Below is a small trained network, with its code and all its weights. Each question gives an input and a class and asks what happens when units are switched off, that is, made to give their printed mean instead of their output.

import numpy as np


def w(rows, s, z=0):
    codes = np.array(rows[::2]) - 128.0
    scale = np.full(codes.shape[1], s)
    scale[-1] = z or s
    return codes * scale


def norm(h):
    return h / np.sqrt((h * h).mean(-1, keepdims=True) + 1e-5)


def f(y):
    return y / 2 * (1 + np.tanh(0.7978845608 * (y + 0.044715 * y**3)))


def log_softmax(a):
    a = a - a.max(-1, keepdims=True)
    return a - np.log(np.exp(a).sum(-1, keepdims=True))


def net(x, mask):
    res = np.array(x, float).reshape(1, 3) / 4 @ E
    u = 0
    for l in range(2):
        y = f(norm(res) @ A[l][:, :-1].T + A[l][:, -1])
        res = res + np.where(mask[u : u + 5], y, B[l][:, -1]) @ B[l][:, :-1]
        u += 5
    return log_softmax(norm(res)[-1] @ U[:, :-1].T + U[:, -1])


A, B = {}, {}
E = w([
[163,155,125,204,125,64,49,164],'x0',
[183,106,64,221,192,159,157,26],'x1',
[187,197,2,171,44,138,237,126],'x2',
],0.00073)
A[0] = w([
[149,164,166,180,108,14,91,173,112],'0.n0',
[228,138,12,234,62,135,204,78,62],'0.n1',
[155,159,61,100,93,172,237,143,117],'0.n2',
[178,250,75,160,47,37,119,222,2],'0.n3',
[236,76,141,218,233,101,80,69,115],'0.n4',
],0.0021,0.0013)
B[0] = w([
[96,152,90,237,123,160,135,125,157],'0.n0',
[123,91,213,133,83,159,132,137,255],'0.n1',
[54,129,142,11,160,49,31,232,183],'0.n2',
[69,135,52,163,171,4,205,16,170],'0.n3',
[93,197,121,80,213,107,44,186,212],'0.n4',
],0.0025,0.0016)
A[1] = w([
[113,71,190,85,69,172,192,112,160],'1.n0',
[137,108,230,92,154,172,137,174,104],'1.n1',
[75,93,143,92,220,118,111,76,87],'1.n2',
[106,99,128,254,89,73,64,179,254],'1.n3',
[97,125,91,74,185,102,114,157,90],'1.n4',
],0.0028,0.0013)
B[1] = w([
[188,201,178,173,182,117,56,99,195],'1.n0',
[161,149,96,173,92,119,188,36,207],'1.n1',
[172,151,10,94,104,81,193,177,162],'1.n2',
[135,55,152,114,93,214,138,106,250],'1.n3',
[95,111,97,167,138,118,161,251,146],'1.n4',
],0.0034,0.002)
U = w([
[224,230,220,129,136,117,107,28,247],'0',
[115,3,192,181,54,235,98,93,230],'1',
[73,171,160,42,75,51,145,246,109],'2',
[20,90,68,209,55,50,210,79,12],'3',
[195,162,6,94,222,94,194,143,53],'4',
[105,99,75,179,222,193,14,221,30],'5',
],0.0058,0.0012)

Each question gives the input, the list of numbers given to net, and the class t.
The units are the neurons (one row each of A and B). Each row of codes is followed by its name. A weight is (code - 128) times the scale printed after its matrix; where a second scale follows, it is the last column's (A, B and U).
mask holds one flag per neuron, layer by layer. A switched-off neuron (its flag False) gives its mean, the last column of its row in B, instead of its output. The means were averaged over made-up inputs and are rounded, as every weight is.
A unit's drop is (log p(t) with every unit on - log p(t) with that unit switched off) / (log p(t) with every unit on - log p(t) with every unit switched off).
The circuit of an input: a set's keep is (log p(t) with only the set's units on - log p(t) with every unit switched off) / (log p(t) with every unit on - log p(t) with every unit switched off). Starting from all 10 units, units are removed one at a time, each time the one whose removal leaves the highest keep (on an exact tie, the one counted first), for as long as the keep stays at least 0.8.
units of the circuit, in order: the units of the circuit, biggest drop first
unit that matters most: the unit with the biggest drop
top k neurons: the k neurons with the biggest drops, biggest first
top k neurons in layer l: the k neurons of layer l with the biggest drops, biggest first
input [4,-8,0], class 1: unit that matters most -> 1.n3
input [5,-8,8], class 3: top 3 neurons in layer 0 -> 0.n3; 0.n4; 0.n0
input [-3,-8,-1], class 0: top 3 neurons -> 0.n4; 1.n0; 0.n2
input [0,8,5], class 0: top 2 neurons in layer 0 -> 0.n1; 0.n0
input [-4,-8,-8], class 0: top 2 neurons in layer 0 -> 0.n2; 0.n4
input [7,2,8], class 1: top 4 neurons -> 0.n1; 1.n3; 1.n2; 1.n1
input [8,8,8], class 1: top 2 neurons -> 0.n1; 1.n3
input [-3,-1,-7], class 0: top 3 neurons -> 0.n3; 0.n2; 0.n4
input [-6,0,-1], class 0: top 2 neurons -> 0.n4; 0.n3
input [-1,0,7], class 2: top 3 neurons -> 0.n2; 0.n3; 1.n1
input [1,3,0], class 5: top 2 neurons in layer 0 -> 0.n4; 0.n3
input [-1,7,5], class 0: top 2 neurons in layer 1 -> 1.n0; 1.n3
input [-2,-1,0], class 0: top 4 neurons in layer 1 -> 1.n0; 1.n1; 1.n2; 1.n3
input [8,-1,-5], class 1: top 2 neurons in layer 1 -> 1.n3; 1.n0
input [-3,1,5], class 0: unit that matters most -> 0.n1
input [-2,8,-1], class 4: units of the circuit, in order -> 0.n4; 1.n2
input [-3,2,0], class 4: top 2 neurons in layer 0 -> 0.n2; 0.n0
input [-8,1,-4], class 4: top 2 neurons -> 0.n1; 1.n2
input [-8,5,8], class 0: top 2 neurons -> 0.n1; 1.n0
input [8,-6,-7], class 1: top 2 neurons -> 1.n3; 0.n2
